Below are the code and all the weights of a small trained network. Each question names an input and a class and asks about switching units off, where a switched-off unit gives its printed mean instead of its output.

import numpy as np


def w(rows, s, z=0):
    codes = np.array(rows[::2]) - 128.0
    scale = np.full(codes.shape[1], s)
    scale[-1] = z or s
    return codes * scale


def f(y):
    return y / 2 * (1 + np.tanh(0.7978845608 * (y + 0.044715 * y**3)))


def log_softmax(a):
    a = a - a.max(-1, keepdims=True)
    return a - np.log(np.exp(a).sum(-1, keepdims=True))


def net(x, mask):
    res = np.array(x, float).reshape(1, 7) / 4 @ E
    y = f(res @ A[0][:, :-1].T + A[0][:, -1])
    res = res + np.where(mask, y, B[0][:, -1]) @ B[0][:, :-1]
    return log_softmax(res[-1] @ U[:, :-1].T + U[:, -1])


A, B = {}, {}
E = w([
[33,47,189,157,14,25,159,22,232],'x0',
[130,117,118,129,139,135,125,120,124],'x1',
[122,127,123,128,138,132,132,134,126],'x2',
[228,13,154,9,197,63,233,91,125],'x3',
[122,78,201,230,254,26,50,106,37],'x4',
[24,47,239,29,205,198,43,229,202],'x5',
[131,133,127,125,126,120,129,136,132],'x6',
],0.0041)
A[0] = w([
[126,100,184,197,209,56,54,120,47,193],'neuron 0',
[38,72,209,47,155,179,67,199,156,31],'neuron 1',
[213,50,154,47,167,88,210,98,132,98],'neuron 2',
[192,47,142,42,168,87,210,100,117,94],'neuron 3',
[247,225,63,83,238,245,78,236,2,215],'neuron 4',
[43,220,96,224,71,167,45,153,130,138],'neuron 5',
[131,166,100,54,55,206,201,149,174,111],'neuron 6',
[48,158,155,199,54,131,64,104,168,251],'neuron 7',
[199,52,135,33,173,79,198,101,123,67],'neuron 8',
[208,170,58,217,50,85,195,69,52,7],'neuron 9',
[134,159,69,48,59,184,168,155,193,93],'neuron 10',
[50,75,213,53,161,179,66,205,170,29],'neuron 11',
[111,102,191,199,221,62,80,120,48,149],'neuron 12',
[151,153,89,49,74,206,188,147,190,213],'neuron 13',
],0.0047,0.0026)
B[0] = w([
[214,50,122,217,123,156,116,214,223,193],'neuron 0',
[211,224,9,28,119,43,18,32,33,171],'neuron 1',
[50,220,189,97,218,227,185,188,50,175],'neuron 2',
[62,227,198,111,200,222,165,170,74,171],'neuron 3',
[31,15,227,74,1,28,209,73,121,254],'neuron 4',
[85,222,171,110,221,235,163,189,65,198],'neuron 5',
[210,66,83,196,171,147,91,197,208,172],'neuron 6',
[59,149,195,88,115,166,202,173,69,211],'neuron 7',
[67,221,173,112,207,233,146,158,65,166],'neuron 8',
[231,224,19,20,178,44,21,30,24,183],'neuron 9',
[219,65,78,191,177,147,83,169,203,166],'neuron 10',
[227,223,9,27,143,26,13,26,24,171],'neuron 11',
[217,53,87,227,148,132,103,200,232,182],'neuron 12',
[179,63,135,208,117,121,128,178,211,195],'neuron 13',
],0.0047,0.0058)
U = w([
[230,228,20,34,162,30,22,20,29,42],'0',
[109,107,183,138,107,117,166,163,135,245],'1',
[92,103,167,152,133,132,170,127,147,234],'2',
[98,105,156,134,131,139,162,140,145,224],'3',
[30,230,202,138,219,236,187,209,69,32],'4',
[246,21,104,234,149,141,104,224,253,3],'5',
[14,31,231,68,20,29,217,63,119,55],'6',
],0.0047,0.0041)

Each question gives the input, the list of numbers given to net, and the class t.
The units are the neurons (one row each of A and B). Each row of codes is followed by its name. A weight is (code - 128) times the scale printed after its matrix; where a second scale follows, it is the last column's (A, B and U).
mask holds one flag per neuron, in row order. A switched-off neuron (its flag False) gives its mean, the last column of its row in B, instead of its output. The means were averaged over made-up inputs and are rounded, as every weight is.
A unit's drop is (log p(t) with every unit on - log p(t) with that unit switched off) / (log p(t) with every unit on - log p(t) with every unit switched off).
The circuit of an input: a set's keep is (log p(t) with only the set's units on - log p(t) with every unit switched off) / (log p(t) with every unit on - log p(t) with every unit switched off). Starting from the 12 units with the biggest drops (on a tie, the unit counted first), units are removed one at a time, each time the one whose removal leaves the highest keep (on an exact tie, the one counted first), for as long as the keep stays at least 0.8.
units of the circuit, in order: the units of the circuit, biggest drop first
top k neurons: the k neurons with the biggest drops, biggest first
drop when u is switched off: that unit's drop, to one decimal
input [6,0,8,-7,-7,8,-4], class 0: units of the circuit, in order : (neuron 11; neuron 1)
input [-8,4,5,1,-7,-4,7], class 6: units of the circuit, in order : (neuron 4)
input [8,-4,3,-2,-8,-8,-7], class 0: top 3 neurons : (neuron 9; neuron 4; neuron 0)
input [2,-7,5,-4,-8,6,-6], class 5: units of the circuit, in order : (neuron 6; neuron 10)
input [2,1,-6,-2,-7,6,-5], class 5: units of the circuit, in order : (neuron 6; neuron 10)
input [6,-4,7,5,2,8,6], class 0: top 2 neurons : (neuron 11; neuron 1)
input [1,1,-3,6,-6,8,-3], class 0: units of the circuit, in order : (neuron 11; neuron 1)
input [3,-3,-2,2,-7,6,4], class 5: top 3 neurons : (neuron 13; neuron 6; neuron 10)
input [2,-5,-3,-1,-3,-7,-5], class 0: top 2 neurons : (neuron 9; neuron 4)
input [3,-4,-5,5,-2,7,-1], class 0: top 2 neurons : (neuron 11; neuron 1)
input [2,0,-7,6,8,8,4], class 0: top 2 neurons : (neuron 11; neuron 1)
input [-2,6,3,-5,-7,-4,5], class 5: top 3 neurons : (neuron 6; neuron 10; neuron 13)
input [-8,-7,2,4,-2,7,6], class 6: top 2 neurons : (neuron 4; neuron 9)
input [-6,4,-4,-4,7,1,1], class 5: units of the circuit, in order : (neuron 0)
input [-7,-4,1,2,-4,2,0], class 6: drop when neuron 12 is switched off : 0.1
input [-8,-4,3,-5,-1,-6,1], class 6: drop when neuron 1 is switched off : 0.1
input [-7,-6,-4,0,4,6,3], class 6: drop when neuron 4 is switched off : 1.2
